Here is a tiny trained network, its code and every weight. The questions are about switching its units off for an input and a class, where a switched-off unit gives its printed mean instead of its output.

import numpy as np


def w(rows, s, z=0):
    codes = np.array(rows[::2]) - 128.0
    scale = np.full(codes.shape[1], s)
    scale[-1] = z or s
    return codes * scale


def norm(h):
    return h / np.sqrt((h * h).mean(-1, keepdims=True) + 1e-5)


def f(y):
    return y / 2 * (1 + np.tanh(0.7978845608 * (y + 0.044715 * y**3)))


def log_softmax(a):
    a = a - a.max(-1, keepdims=True)
    return a - np.log(np.exp(a).sum(-1, keepdims=True))


def net(x, mask):
    res = np.array(x, float).reshape(1, 5) / 4 @ E
    u = 0
    for l in range(3):
        y = f(norm(res) @ A[l][:, :-1].T + A[l][:, -1])
        res = res + np.where(mask[u : u + 13], y, B[l][:, -1]) @ B[l][:, :-1]
        u += 13
    return log_softmax(norm(res)[-1] @ U[:, :-1].T + U[:, -1])


A, B = {}, {}
E = w([
[179,255,199,174,133,57],'x0',
[125,128,126,125,133,126],'x1',
[126,110,221,204,219,209],'x2',
[83,104,130,201,87,101],'x3',
[41,184,126,120,114,161],'x4',
],0.0079)
A[0] = w([
[19,185,118,137,106,180,43],'L0N1',
[183,44,116,173,159,59,44],'L0N2',
[119,138,150,170,183,165,5],'L0N3',
[78,62,105,102,109,189,47],'L0N4',
[195,154,164,157,143,67,61],'L0N5',
[145,70,136,104,99,172,40],'L0N6',
[107,149,73,110,111,75,28],'L0N7',
[159,169,129,39,215,152,21],'L0N8',
[82,252,153,139,125,119,76],'L0N9',
[128,197,112,77,147,196,72],'L0N10',
[128,127,124,178,172,189,47],'L0N11',
[42,126,106,222,100,101,30],'L0N12',
[80,88,132,216,122,60,81],'L0N13',
],0.011,0.0025)
B[0] = w([
[143,89,148,26,248,85,215],'L0N1',
[244,95,155,66,171,114,198],'L0N2',
[62,108,175,175,99,107,180],'L0N3',
[84,155,14,208,164,156,255],'L0N4',
[133,103,27,178,165,149,205],'L0N5',
[163,145,77,161,135,149,178],'L0N6',
[84,120,131,101,79,76,190],'L0N7',
[174,182,172,98,77,254,211],'L0N8',
[99,116,33,164,189,140,237],'L0N9',
[105,177,164,51,149,160,188],'L0N10',
[92,84,172,192,90,80,187],'L0N11',
[142,199,171,58,125,213,198],'L0N12',
[159,202,141,94,90,248,192],'L0N13',
],0.018,0.005)
A[1] = w([
[88,96,157,90,175,73,58],'L1N1',
[152,179,158,84,79,185,12],'L1N2',
[169,249,153,169,159,54,112],'L1N3',
[96,146,127,95,44,23,120],'L1N4',
[102,113,221,177,113,111,63],'L1N5',
[132,161,72,77,102,122,93],'L1N6',
[186,90,160,113,126,97,33],'L1N7',
[134,150,117,80,81,67,96],'L1N8',
[112,116,144,130,126,137,47],'L1N9',
[129,155,106,145,115,121,94],'L1N10',
[181,105,112,164,120,111,72],'L1N11',
[93,48,104,111,98,153,6],'L1N12',
[153,229,138,171,139,71,44],'L1N13',
],0.017,0.0025)
B[1] = w([
[109,183,122,68,141,87,155],'L1N1',
[156,160,180,151,99,187,233],'L1N2',
[73,10,80,80,90,250,144],'L1N3',
[129,70,195,182,155,101,194],'L1N4',
[117,77,193,191,158,116,159],'L1N5',
[98,110,193,183,136,137,254],'L1N6',
[134,118,138,41,155,93,158],'L1N7',
[110,108,177,166,166,142,180],'L1N8',
[151,118,136,140,141,115,118],'L1N9',
[136,151,131,152,159,125,146],'L1N10',
[89,178,120,81,138,90,176],'L1N11',
[175,93,119,149,136,205,146],'L1N12',
[115,85,72,123,133,190,133],'L1N13',
],0.022,0.0067)
A[2] = w([
[120,121,181,141,129,174,125],'L2N1',
[89,119,193,213,55,35,87],'L2N2',
[97,83,132,216,169,115,75],'L2N3',
[96,130,3,189,94,113,43],'L2N4',
[128,116,113,10,156,93,55],'L2N5',
[217,61,121,147,105,147,127],'L2N6',
[123,227,108,184,155,119,138],'L2N7',
[109,156,69,158,166,110,77],'L2N8',
[137,143,158,82,38,215,2],'L2N9',
[126,160,169,146,163,138,138],'L2N10',
[227,113,115,71,88,63,83],'L2N11',
[108,114,158,146,138,105,89],'L2N12',
[152,221,107,125,165,110,120],'L2N13',
],0.015,0.004)
B[2] = w([
[103,133,136,135,87,89,233],'L2N1',
[120,144,150,193,141,26,194],'L2N2',
[160,121,132,122,109,54,255],'L2N3',
[227,145,75,142,174,138,219],'L2N4',
[143,124,166,25,105,83,179],'L2N5',
[4,160,130,113,128,153,170],'L2N6',
[180,103,123,120,75,93,199],'L2N7',
[174,134,109,110,97,119,190],'L2N8',
[149,173,160,166,38,149,212],'L2N9',
[130,82,108,124,66,97,205],'L2N10',
[78,169,134,58,181,115,156],'L2N11',
[151,93,149,131,145,108,149],'L2N12',
[144,147,147,145,115,98,179],'L2N13',
],0.024,0.0076)
U = w([
[160,102,9,176,169,174,119],'0',
[73,67,187,206,136,64,95],'1',
[158,177,135,134,105,91,250],'2',
[114,183,172,153,57,209,79],'3',
[100,163,140,34,173,111,75],'4',
],0.014,0.011)

Each question gives the input, the list of numbers given to net, and the class t.
The units are the neurons (one row each of A and B). Each row of codes is followed by its name. A weight is (code - 128) times the scale printed after its matrix; where a second scale follows, it is the last column's (A, B and U).
mask holds one flag per neuron, layer by layer. A switched-off neuron (its flag False) gives its mean, the last column of its row in B, instead of its output. The means were averaged over made-up inputs and are rounded, as every weight is.
A unit's drop is (log p(t) with every unit on - log p(t) with that unit switched off) / (log p(t) with every unit on - log p(t) with every unit switched off).
unit that matters most: the unit with the biggest drop
top k neurons: the k neurons with the biggest drops, biggest first
top k neurons in layer l: the k neurons of layer l with the biggest drops, biggest first
drop when u is switched off: that unit's drop, to one decimal
input [-5,-7,0,-7,-8], class 4: unit that matters most => L0N2
input [6,-3,7,-2,-5], class 1: top 2 neurons => [L0N3; L0N4]
input [-6,-2,-7,8,8], class 3: top 3 neurons in layer 0 => [L0N12; L0N9; L0N13]
input [6,1,-2,8,0], class 3: top 3 neurons in layer 0 => [L0N13; L0N12; L0N4]
input [-8,6,-8,-3,7], class 0: top 2 neurons in layer 0 => [L0N4; L0N11]
input [6,4,-1,1,-6], class 0: top 2 neurons => [L0N5; L0N1]
input [-2,-4,6,-5,-5], class 1: top 3 neurons => [L0N11; L1N5; L0N13]
input [7,6,-6,7,-8], class 4: top 3 neurons => [L0N2; L0N4; L0N8]
input [0,4,-3,-5,7], class 4: top 2 neurons => [L0N1; L0N9]
input [1,4,-6,7,-2], class 3: top 2 neurons => [L0N13; L0N12]
input [2,2,-2,-6,-6], class 3: top 3 neurons => [L0N8; L1N2; L0N1]
input [-7,-3,-7,8,-6], class 3: top 3 neurons in layer 1 => [L1N12; L1N6; L1N4]
input [-6,-1,3,1,-7], class 4: top 3 neurons in layer 0 => [L0N2; L0N9; L0N5]
input [1,3,6,6,8], class 4: top 3 neurons => [L0N1; L0N8; L0N9]
input [1,5,-7,1,5], class 1: top neuron => [L1N4]
input [-4,2,3,0,5], class 4: top 2 neurons => [L0N1; L1N1]
input [-2,-7,8,-7,4], class 1: top 2 neurons => [L0N11; L1N5]
input [5,-3,1,-6,0], class 3: top 4 neurons in layer 0 => [L0N8; L0N4; L0N10; L0N1]
input [6,8,8,6,6], class 1: top 2 neurons in layer 0 => [L0N3; L0N4]
input [1,-2,6,-2,1], class 1: unit that matters most => L1N5
input [4,4,2,-2,-6], class 4: top 2 neurons => [L0N2; L0N4]
input [6,3,1,-1,8], class 4: top 2 neurons in layer 0 => [L0N1; L0N4]
input [-1,2,7,2,-8], class 4: top 3 neurons => [L0N2; L1N7; L1N6]
input [8,-1,1,2,8], class 0: top 2 neurons => [L0N9; L1N3]
input [8,1,-6,-1,8], class 0: drop when L1N3 is switched off => 0.2
input [8,-8,1,4,7], class 0: drop when L0N9 is switched off => 0.3
input [4,-4,2,7,4], class 3: drop when L2N3 is switched off => 0.1
input [1,-1,7,-3,0], class 1: drop when L1N5 is switched off => 0.1
